Here is a tiny trained network, its code and every weight. The questions are about switching its units off for an input and a class, where a switched-off unit gives its printed mean instead of its output.

import numpy as np


def w(rows, s, z=0):
    codes = np.array(rows[::2]) - 128.0
    scale = np.full(codes.shape[1], s)
    scale[-1] = z or s
    return codes * scale


def norm(h):
    return h / np.sqrt((h * h).mean(-1, keepdims=True) + 1e-5)


def f(y):
    return y / 2 * (1 + np.tanh(0.7978845608 * (y + 0.044715 * y**3)))


def log_softmax(a):
    a = a - a.max(-1, keepdims=True)
    return a - np.log(np.exp(a).sum(-1, keepdims=True))


def net(x, mask):
    res = np.array(x, float).reshape(1, 2) / 4 @ E
    u = 0
    for l in range(3):
        y = f(norm(res) @ A[l][:, :-1].T + A[l][:, -1])
        res = res + np.where(mask[u : u + 11], y, B[l][:, -1]) @ B[l][:, :-1]
        u += 11
    return log_softmax(norm(res)[-1] @ U[:, :-1].T + U[:, -1])


A, B = {}, {}
E = w([
[148,148,141,241,239],'x0',
[29,253,130,91,136],'x1',
],0.0012)
A[0] = w([
[119,121,51,154,112,130],'L0N1',
[140,137,92,184,180,83],'L0N2',
[138,131,32,198,190,147],'L0N3',
[138,121,129,174,165,239],'L0N4',
[149,125,181,108,154,249],'L0N5',
[126,127,216,112,136,127],'L0N6',
[134,96,2,47,34,116],'L0N7',
[40,177,228,97,174,164],'L0N8',
[206,44,146,151,124,245],'L0N9',
[140,130,145,137,121,187],'L0N10',
[122,127,167,117,137,108],'L0N11',
],0.0026,0.0014)
B[0] = w([
[133,130,145,123,129,130],'L0N1',
[133,128,175,69,131,131],'L0N2',
[132,149,204,63,114,167],'L0N3',
[119,181,164,71,91,201],'L0N4',
[120,179,125,128,78,193],'L0N5',
[122,122,97,125,133,127],'L0N6',
[117,173,251,114,153,203],'L0N7',
[135,139,60,138,54,185],'L0N8',
[86,203,87,131,74,253],'L0N9',
[131,154,130,121,113,158],'L0N10',
[128,119,108,133,135,119],'L0N11',
],0.0022,0.0015)
A[1] = w([
[144,133,135,215,255,67],'L1N1',
[124,174,172,146,109,160],'L1N2',
[141,133,115,118,129,127],'L1N3',
[122,130,130,148,113,121],'L1N4',
[206,25,132,164,115,65],'L1N5',
[143,134,125,210,250,44],'L1N6',
[202,13,96,156,127,52],'L1N7',
[110,117,98,91,124,118],'L1N8',
[201,30,121,152,119,46],'L1N9',
[108,58,78,61,96,78],'L1N10',
[101,105,104,156,207,8],'L1N11',
],0.0033,0.0016)
B[1] = w([
[151,82,204,11,1,139],'L1N1',
[136,84,78,142,133,245],'L1N2',
[128,124,132,131,123,129],'L1N3',
[120,122,128,117,144,134],'L1N4',
[18,206,74,136,146,138],'L1N5',
[148,101,185,34,17,120],'L1N6',
[27,227,70,126,149,115],'L1N7',
[164,165,154,168,149,124],'L1N8',
[26,224,94,149,139,112],'L1N9',
[172,151,250,107,105,116],'L1N10',
[87,178,149,58,56,24],'L1N11',
],0.0024,0.0011)
A[2] = w([
[137,130,168,115,120,124],'L2N1',
[120,107,130,125,142,55],'L2N2',
[164,61,122,185,179,27],'L2N3',
[111,123,128,94,107,179],'L2N4',
[139,92,129,142,121,66],'L2N5',
[71,195,94,143,137,120],'L2N6',
[110,162,100,175,161,54],'L2N7',
[153,144,184,115,120,160],'L2N8',
[131,123,253,94,96,130],'L2N9',
[143,101,123,133,128,110],'L2N10',
[175,46,203,145,124,8],'L2N11',
],0.0056,0.0017)
B[2] = w([
[137,111,132,129,126,146],'L2N1',
[91,173,145,116,95,98],'L2N2',
[226,172,121,84,152,148],'L2N3',
[182,137,133,159,164,166],'L2N4',
[131,146,111,114,125,114],'L2N5',
[85,99,60,213,134,215],'L2N6',
[49,76,149,98,53,152],'L2N7',
[146,68,132,135,101,175],'L2N8',
[163,2,227,107,115,252],'L2N9',
[155,151,118,101,104,124],'L2N10',
[52,172,66,159,119,185],'L2N11',
],0.0034,0.0027)
U = w([
[170,26,242,98,96,183],'0',
[8,140,43,216,118,178],'1',
[244,241,74,69,165,159],'2',
[85,208,181,78,164,2],'3',
[105,183,158,101,149,46],'4',
],0.011,0.0083)

Each question gives the input, the list of numbers given to net, and the class t.
The units are the neurons (one row each of A and B). Each row of codes is followed by its name. A weight is (code - 128) times the scale printed after its matrix; where a second scale follows, it is the last column's (A, B and U).
mask holds one flag per neuron, layer by layer. A switched-off neuron (its flag False) gives its mean, the last column of its row in B, instead of its output. The means were averaged over made-up inputs and are rounded, as every weight is.
A unit's drop is (log p(t) with every unit on - log p(t) with that unit switched off) / (log p(t) with every unit on - log p(t) with every unit switched off).
unit that matters most: the unit with the biggest drop
top k neurons: the k neurons with the biggest drops, biggest first
k most important neurons of layer l: the k neurons of layer l with the biggest drops, biggest first
drop when u is switched off: that unit's drop, to one decimal
input [3,-1], class 2: unit that matters most	L0N4
input [-3,-2], class 2: top 3 neurons	[L2N3 L1N1 L1N6]
input [3,-2], class 2: top 3 neurons	[L0N9 L0N4 L0N3]
input [-8,7], class 0: top 3 neurons	[L0N9 L1N5 L1N7]
input [6,5], class 0: top 2 neurons	[L0N9 L1N1]
input [-4,-5], class 1: 3 most important neurons of layer 1	[L1N1 L1N5 L1N6]
input [8,7], class 0: top 3 neurons	[L1N1 L0N9 L1N6]
input [-3,1], class 2: 4 most important neurons of layer 0	[L0N3 L0N4 L0N7 L0N2]
input [-7,6], class 0: top 2 neurons	[L0N9 L1N5]
input [-6,-7], class 1: 3 most important neurons of layer 0	[L0N3 L0N4 L0N2]
input [0,1], class 2: top 2 neurons	[L2N3 L2N9]
input [4,4], class 0: drop when L1N5 is switched off	1.8
input [1,3], class 2: drop when L2N9 is switched off	0.3
input [-1,-1], class 2: unit that matters most	L2N3
